Here is a tiny trained network, its code and every weight. The questions are about switching its units off for an input and a class, where a switched-off unit gives its printed mean instead of its output.

import numpy as np


def w(rows, s, z=0):
    codes = np.array(rows[::2]) - 128.0
    scale = np.full(codes.shape[1], s)
    scale[-1] = z or s
    return codes * scale


def f(y):
    return y / 2 * (1 + np.tanh(0.7978845608 * (y + 0.044715 * y**3)))


def log_softmax(a):
    a = a - a.max(-1, keepdims=True)
    return a - np.log(np.exp(a).sum(-1, keepdims=True))


def net(x, mask):
    res = np.array(x, float).reshape(1, 3) / 4 @ E
    y = f(res @ A[0][:, :-1].T + A[0][:, -1])
    res = res + np.where(mask, y, B[0][:, -1]) @ B[0][:, :-1]
    return log_softmax(res[-1] @ U[:, :-1].T + U[:, -1])


A, B = {}, {}
E = w([
[133,156,164,144,135,170,181,61,191],'x0',
[6,69,164,114,29,6,188,215,41],'x1',
[148,120,97,81,74,150,129,154,130],'x2',
],0.013)
A[0] = w([
[162,150,97,134,130,208,28,205,131,241],'N0',
[4,35,148,40,48,68,171,246,156,253],'N1',
[142,164,57,145,212,145,26,192,71,245],'N2',
[81,50,91,105,131,18,54,190,137,77],'N3',
[71,39,222,144,133,131,200,173,109,153],'N4',
[105,166,177,201,222,112,170,47,96,209],'N5',
[101,166,193,148,2,128,239,136,197,214],'N6',
[170,78,144,130,65,140,111,149,238,90],'N7',
],0.0073,0.0032)
B[0] = w([
[90,196,170,254,150,87,187,138,152,184],'N0',
[92,66,86,154,170,132,153,192,135,252],'N1',
[152,92,48,194,115,69,204,198,209,180],'N2',
[70,111,80,71,86,154,135,132,45,181],'N3',
[159,81,102,154,117,86,151,220,107,182],'N4',
[88,123,159,109,107,184,116,229,161,173],'N5',
[139,151,108,155,226,77,138,154,219,184],'N6',
[99,86,208,175,165,195,136,90,125,142],'N7',
],0.0092,0.02)
U = w([
[132,147,96,184,139,80,163,172,184,225],'0',
[131,151,115,39,119,157,74,76,97,3],'1',
[83,70,92,109,98,132,91,148,84,187],'2',
[197,166,152,60,121,150,7,104,44,3],'3',
[115,160,125,96,102,140,67,47,32,3],'4',
[127,197,143,138,169,224,124,101,171,253],'5',
[188,124,101,70,38,154,86,86,71,3],'6',
],0.011,0.0035)

Each question gives the input, the list of numbers given to net, and the class t.
The units are the neurons (one row each of A and B). Each row of codes is followed by its name. A weight is (code - 128) times the scale printed after its matrix; where a second scale follows, it is the last column's (A, B and U).
mask holds one flag per neuron, in row order. A switched-off neuron (its flag False) gives its mean, the last column of its row in B, instead of its output. The means were averaged over made-up inputs and are rounded, as every weight is.
A unit's drop is (log p(t) with every unit on - log p(t) with that unit switched off) / (log p(t) with every unit on - log p(t) with every unit switched off).
The circuit of an input: a set's keep is (log p(t) with only the set's units on - log p(t) with every unit switched off) / (log p(t) with every unit on - log p(t) with every unit switched off). Starting from all 8 units, units are removed one at a time, each time the one whose removal leaves the highest keep (on an exact tie, the one counted first), for as long as the keep stays at least 0.8.
circuit, biggest first: the units of the circuit, biggest drop first
k most important neurons: the k neurons with the biggest drops, biggest first
drop of u: that unit's drop, to one decimal
input [0,4,-3], class 2: circuit, biggest first -> (N0, N2)
input [-2,2,7], class 2: circuit, biggest first -> (N2, N3)
input [-3,7,3], class 2: circuit, biggest first -> (N3)
input [1,-4,6], class 5: circuit, biggest first -> (N1, N4)
input [1,-5,-8], class 5: 4 most important neurons -> (N1, N4, N6, N5)
input [2,0,0], class 5: 3 most important neurons -> (N2, N1, N4)
input [2,-4,3], class 5: 2 most important neurons -> (N1, N4)
input [-7,3,-8], class 2: drop of N3 -> 0.2
input [-8,4,-1], class 2: drop of N3 -> 0.1
input [1,0,3], class 5: drop of N1 -> 0.2
input [-5,6,1], class 2: drop of N3 -> 0.1
